Here is a tiny trained network, its code and every weight. The questions are about switching its units off for an input and a target symbol, where a switched-off unit gives its printed mean instead of its output.

import numpy as np


def w(rows, s, z=0):
    codes = np.array(rows[::2]) - 128.0
    scale = np.full(codes.shape[1], s)
    scale[-1] = z or s
    return codes * scale


def norm(h):
    return h / np.sqrt((h * h).mean(-1, keepdims=True) + 1e-5)


def f(y):
    return np.maximum(y, 0)


def softmax(a):
    e = np.exp(a - a.max(-1, keepdims=True))
    return e / e.sum(-1, keepdims=True)


def log_softmax(a):
    a = a - a.max(-1, keepdims=True)
    return a - np.log(np.exp(a).sum(-1, keepdims=True))


def net(x, mask):
    ids = ['αβγδζμπφω'.index(c) for c in x.split()]
    T = len(ids)
    res = E[ids] + P[:T]
    q, k, v = (norm(res) @ M[0].T for M in (Q, K, V))
    z = softmax(np.where(np.tri(T) > 0, q @ k.T / 2**0.5, -1e9)) @ v
    res = res + np.where(mask[0], z, O[0][:, -1]) @ O[0][:, :-1]
    y = f(norm(res) @ A[0][:, :-1].T + A[0][:, -1])
    res = res + np.where(mask[1:25], y, B[0][:, -1]) @ B[0][:, :-1]
    return log_softmax(norm(res)[-1] @ U[:, :-1].T + U[:, -1])


Q, K, V, O, A, B = {}, {}, {}, {}, {}, {}
E = w([
[128,63,8,77],'α',
[74,127,10,106],'β',
[98,142,43,90],'γ',
[154,121,71,31],'δ',
[80,88,68,84],'ζ',
[65,155,89,88],'μ',
[136,91,57,69],'π',
[52,224,53,105],'φ',
[76,79,38,90],'ω',
],0.014)
P = w([
[194,170,205,175],'0',
[155,162,61,104],'1',
[42,99,161,5],'2',
[67,66,115,190],'3',
[136,167,74,107],'4',
[80,119,181,51],'5',
[79,67,126,197],'6',
[139,168,76,112],'7',
[91,127,190,54],'8',
[84,67,127,201],'9',
[145,171,79,114],'10',
[96,133,194,53],'11',
[88,68,129,205],'12',
],0.014)
Q[0] = w([
[252,180,14,102],'h0',
[124,2,166,77],'h0',
],0.011)
K[0] = w([
[254,142,174,207],'h0',
[113,62,92,87],'h0',
],0.012)
V[0] = w([
[47,170,122,206],'h0',
[121,162,252,46],'h0',
],0.012)
O[0] = w([
[1,111,116,119,86],'h0',
[117,132,141,210,2],'h0',
],0.019,0.00075)
A[0] = w([
[119,80,149,110,86],'n0',
[90,111,108,175,93],'n1',
[114,132,225,95,152],'n2',
[110,187,95,135,79],'n3',
[109,229,88,152,90],'n4',
[88,196,206,114,117],'n5',
[158,122,129,228,11],'n6',
[204,128,90,177,152],'n7',
[122,197,76,151,133],'n8',
[82,115,113,198,76],'n9',
[130,19,128,137,117],'n10',
[106,85,94,170,114],'n11',
[132,28,245,110,94],'n12',
[147,100,144,186,89],'n13',
[110,155,108,97,120],'n14',
[129,47,112,166,91],'n15',
[137,152,129,82,78],'n16',
[192,108,100,120,143],'n17',
[196,174,131,155,114],'n18',
[74,113,140,101,123],'n19',
[121,106,120,107,115],'n20',
[150,115,100,204,155],'n21',
[146,174,95,253,82],'n22',
[124,69,195,85,94],'n23',
],0.021,0.011)
B[0] = w([
[115,124,118,159,142],'n0',
[129,168,154,122,181],'n1',
[122,186,92,97,166],'n2',
[109,106,110,150,169],'n3',
[130,81,83,163,199],'n4',
[129,164,59,136,167],'n5',
[70,2,131,117,143],'n6',
[108,140,100,155,186],'n7',
[144,88,146,169,220],'n8',
[141,205,144,111,180],'n9',
[172,129,118,194,184],'n10',
[134,165,159,85,196],'n11',
[133,63,31,5,134],'n12',
[117,40,106,160,137],'n13',
[132,112,117,172,234],'n14',
[116,161,89,53,160],'n15',
[130,104,152,109,170],'n16',
[93,118,170,128,188],'n17',
[110,131,81,146,172],'n18',
[137,156,128,135,254],'n19',
[150,160,153,114,186],'n20',
[147,168,157,126,177],'n21',
[139,148,216,13,190],'n22',
[140,178,178,173,158],'n23',
],0.018,0.0087)
U = w([
[243,76,9,96,1],'α',
[31,62,53,41,43],'β',
[112,45,48,171,230],'γ',
[200,89,169,161,196],'δ',
[84,53,153,95,183],'ζ',
[82,173,195,136,146],'μ',
[250,140,99,205,29],'π',
[34,148,112,187,108],'φ',
[164,50,96,56,123],'ω',
],0.017,0.0072)

Each question gives the input, a string of symbols that net reads in full, and the target symbol t.
The units are the heads (2 rows each of Q, K, V and O) and the neurons (one row each of A and B). Each row of codes is followed by its name. A weight is (code - 128) times the scale printed after its matrix; where a second scale follows, it is the last column's (O, A, B and U).
mask holds one flag per unit, heads first, then neurons. A switched-off unit (its flag False) gives its mean, the last column of its rows in O or B, instead of its output. The means were averaged over made-up inputs and are rounded, as every weight is.
A unit's drop is (log p(t) with every unit on - log p(t) with that unit switched off) / (log p(t) with every unit on - log p(t) with every unit switched off).
The circuit of an input: a set's keep is (log p(t) with only the set's units on - log p(t) with every unit switched off) / (log p(t) with every unit on - log p(t) with every unit switched off). Starting from the 12 units with the biggest drops (on a tie, the unit counted first), units are removed one at a time, each time the one whose removal leaves the highest keep (on an exact tie, the one counted first), for as long as the keep stays at least 0.8.
units of the circuit, in order: the units of the circuit, biggest drop first
k most important neurons: the k neurons with the biggest drops, biggest first
drop when u is switched off: that unit's drop, to one decimal
input ω γ β γ δ, target ω: units of the circuit, in order : (h0, n17)
input π γ γ γ π π δ α, target π: units of the circuit, in order : (h0)
input ζ ω β β δ α φ ω, target ζ: 2 most important neurons : (n22, n6)
input γ γ μ π, target π: 3 most important neurons : (n10, n22, n23)
input μ δ γ γ γ γ γ γ, target μ: units of the circuit, in order : (h0, n22)
input α μ ζ γ γ γ δ ζ β γ γ, target α: 3 most important neurons : (n22, n18, n7)
input μ γ μ γ μ γ, target φ: units of the circuit, in order : (n11, n14)
input ζ μ γ γ δ π π γ, target ζ: 2 most important neurons : (n22, n6)
input γ μ φ π, target π: 3 most important neurons : (n10, n23, n22)
input γ α μ ω γ π γ ζ φ μ ζ β β, target μ: 2 most important neurons : (n11, n4)
input γ π α γ α π μ γ ω μ φ β, target β: 2 most important neurons : (n10, n9)
input γ π γ μ γ β ζ, target μ: drop when n0 is switched off : 0.0
input γ μ α μ α, target γ: drop when n17 is switched off : 0.1
input β μ μ β μ μ α γ γ ω μ, target β: units of the circuit, in order : (h0)
input α γ π δ α π β μ, target α: drop when h0 is switched off : 1.1
input μ φ φ γ γ γ π ζ π γ ω, target μ: drop when h0 is switched off : 2.6
